Below is a small trained network, with its code and all its weights. Each question gives an input and a class and asks what happens when units are switched off, that is, made to give their printed mean instead of their output.

import numpy as np


def w(rows, s, z=0):
    codes = np.array(rows[::2]) - 128.0
    scale = np.full(codes.shape[1], s)
    scale[-1] = z or s
    return codes * scale


def norm(h):
    return h / np.sqrt((h * h).mean(-1, keepdims=True) + 1e-5)


def f(y):
    return y / 2 * (1 + np.tanh(0.7978845608 * (y + 0.044715 * y**3)))


def log_softmax(a):
    a = a - a.max(-1, keepdims=True)
    return a - np.log(np.exp(a).sum(-1, keepdims=True))


def net(x, mask):
    res = np.array(x, float).reshape(1, 8) / 4 @ E
    u = 0
    for l in range(4):
        y = f(norm(res) @ A[l][:, :-1].T + A[l][:, -1])
        res = res + np.where(mask[u : u + 6], y, B[l][:, -1]) @ B[l][:, :-1]
        u += 6
    return log_softmax(norm(res)[-1] @ U[:, :-1].T + U[:, -1])


A, B = {}, {}
E = w([
[124,135,122,128],'x0',
[124,130,125,132],'x1',
[238,119,41,159],'x2',
[134,115,131,120],'x3',
[67,202,2,32],'x4',
[177,202,166,78],'x5',
[127,123,130,127],'x6',
[133,130,132,126],'x7',
],0.0055)
A[0] = w([
[127,140,141,147,2],'0.n1',
[37,133,184,105,176],'0.n2',
[197,254,192,92,121],'0.n3',
[129,141,82,77,89],'0.n4',
[66,133,42,66,199],'0.n5',
[162,176,159,66,177],'0.n6',
],0.0072,0.0038)
B[0] = w([
[104,123,99,82,97],'0.n1',
[160,142,124,144,211],'0.n2',
[104,1,97,139,182],'0.n3',
[136,169,125,132,145],'0.n4',
[139,91,152,170,253],'0.n5',
[76,126,129,196,171],'0.n6',
],0.011,0.0047)
A[1] = w([
[36,139,52,120,46],'1.n1',
[238,179,113,100,117],'1.n2',
[93,96,112,255,175],'1.n3',
[106,203,33,189,116],'1.n4',
[155,211,128,81,3],'1.n5',
[80,133,151,184,118],'1.n6',
],0.0066,0.0041)
B[1] = w([
[217,97,137,87,139],'1.n1',
[150,164,133,254,125],'1.n2',
[192,100,166,107,254],'1.n3',
[102,91,199,71,156],'1.n4',
[91,123,94,131,110],'1.n5',
[149,112,98,129,159],'1.n6',
],0.0078,0.0073)
A[2] = w([
[20,223,137,72,5],'2.n1',
[88,221,162,211,24],'2.n2',
[172,137,126,164,148],'2.n3',
[70,115,197,127,180],'2.n4',
[122,113,64,2,178],'2.n5',
[30,172,9,34,128],'2.n6',
],0.0083,0.0016)
B[2] = w([
[106,178,177,179,128],'2.n1',
[182,90,143,102,101],'2.n2',
[101,95,194,131,221],'2.n3',
[129,155,93,188,253],'2.n4',
[114,45,232,105,210],'2.n5',
[130,3,185,123,156],'2.n6',
],0.011,0.0022)
A[3] = w([
[233,151,191,125,6],'3.n1',
[17,234,208,115,120],'3.n2',
[233,164,3,99,235],'3.n3',
[73,31,157,227,52],'3.n4',
[180,96,145,180,229],'3.n5',
[204,32,139,145,136],'3.n6',
],0.007,0.0027)
B[3] = w([
[109,149,169,147,150],'3.n1',
[91,120,4,254,122],'3.n2',
[39,145,78,249,130],'3.n3',
[165,139,57,76,223],'3.n4',
[68,177,77,118,234],'3.n5',
[71,169,121,46,254],'3.n6',
],0.0082,0.0083)
U = w([
[160,172,140,98,254],'0',
[214,54,254,135,217],'1',
[126,81,75,74,55],'2',
[138,196,81,247,93],'3',
[138,205,149,70,67],'4',
[132,210,139,69,41],'5',
],0.0089,0.0046)

Each question gives the input, the list of numbers given to net, and the class t.
The units are the neurons (one row each of A and B). Each row of codes is followed by its name. A weight is (code - 128) times the scale printed after its matrix; where a second scale follows, it is the last column's (A, B and U).
mask holds one flag per neuron, layer by layer. A switched-off neuron (its flag False) gives its mean, the last column of its row in B, instead of its output. The means were averaged over made-up inputs and are rounded, as every weight is.
A unit's drop is (log p(t) with every unit on - log p(t) with that unit switched off) / (log p(t) with every unit on - log p(t) with every unit switched off).
The circuit of an input: a set's keep is (log p(t) with only the set's units on - log p(t) with every unit switched off) / (log p(t) with every unit on - log p(t) with every unit switched off). Starting from the 12 units with the biggest drops (on a tie, the unit counted first), units are removed one at a time, each time the one whose removal leaves the highest keep (on an exact tie, the one counted first), for as long as the keep stays at least 0.8.
units of the circuit, in order: the units of the circuit, biggest drop first
unit that matters most: the unit with the biggest drop
k most important neurons: the k neurons with the biggest drops, biggest first
k most important neurons of layer l: the k neurons of layer l with the biggest drops, biggest first
drop when u is switched off: that unit's drop, to one decimal
input [6,6,-6,-6,5,-1,4,5], class 3: 2 most important neurons -> [0.n5 0.n3]
input [7,0,-3,0,-3,-6,-4,3], class 4: units of the circuit, in order -> [0.n3 0.n5 2.n5]
input [8,-1,4,0,0,-1,-6,7], class 4: unit that matters most -> 2.n3
input [-2,-7,-7,-5,3,-5,1,-4], class 3: units of the circuit, in order -> [2.n4 0.n3 3.n6]
input [2,-8,-2,3,-7,-2,-5,8], class 0: 4 most important neurons -> [0.n5 2.n5 3.n5 0.n6]
input [-7,-6,4,4,-6,5,-5,5], class 4: units of the circuit, in order -> [0.n5 2.n5]
input [7,3,7,8,4,4,-4,1], class 3: 4 most important neurons -> [1.n2 3.n3 2.n5 2.n6]
input [1,-1,6,0,5,3,8,1], class 3: 2 most important neurons of layer 0 -> [0.n5 0.n4]
input [-2,-7,7,-1,-4,2,8,0], class 3: units of the circuit, in order -> [2.n5 3.n3]
input [1,5,-5,-2,7,-5,5,-5], class 1: units of the circuit, in order -> [2.n5 1.n1]
input [7,0,3,-8,-6,0,-6,-5], class 4: units of the circuit, in order -> [0.n5 2.n5 3.n5 3.n6]
input [6,6,8,8,5,-3,-2,2], class 3: 3 most important neurons -> [1.n2 0.n5 3.n3]
input [-3,-8,-3,0,-5,6,4,7], class 5: 2 most important neurons of layer 3 -> [3.n4 3.n5]
input [6,6,3,5,-5,6,-2,1], class 2: 2 most important neurons -> [0.n3 2.n5]
input [-2,1,3,-3,4,8,3,-3], class 2: units of the circuit, in order -> [0.n3]
input [-2,3,-5,8,-3,7,3,1], class 2: 2 most important neurons -> [0.n3 0.n6]
input [-6,-3,-4,8,-6,-1,-5,7], class 0: 2 most important neurons -> [0.n5 2.n5]
input [7,-5,-7,-7,0,5,3,-2], class 3: 2 most important neurons -> [2.n4 3.n6]
input [4,-5,-6,-6,4,7,5,-4], class 2: 3 most important neurons -> [0.n3 1.n1 1.n6]
input [-7,-2,-5,2,-5,3,-4,6], class 4: 2 most important neurons -> [0.n5 2.n5]
input [6,5,-4,4,-5,-7,6,4], class 2: unit that matters most -> 3.n4
input [-7,8,4,-4,-3,3,8,-2], class 5: units of the circuit, in order -> [0.n5 3.n6]
input [-6,-2,7,-3,-4,-2,1,3], class 3: 3 most important neurons -> [2.n5 3.n3 1.n2]
input [-1,-8,-5,-7,-4,-5,-4,5], class 5: 3 most important neurons -> [0.n3 0.n2 0.n5]
input [3,-5,-8,5,3,-3,-8,4], class 3: 2 most important neurons -> [0.n3 3.n6]
input [-3,-7,-7,-2,-1,7,7,1], class 2: 3 most important neurons -> [0.n3 3.n4 2.n1]
input [-3,-8,4,-6,-6,8,-4,-2], class 2: 2 most important neurons -> [0.n3 2.n5]
input [-1,2,8,5,-6,2,8,3], class 3: most important neuron of layer 1 -> [1.n4]
input [-3,-5,0,-7,7,4,7,-5], class 1: drop when 2.n5 is switched off -> 0.3
input [-4,-2,4,7,8,7,7,2], class 1: drop when 2.n5 is switched off -> 0.2
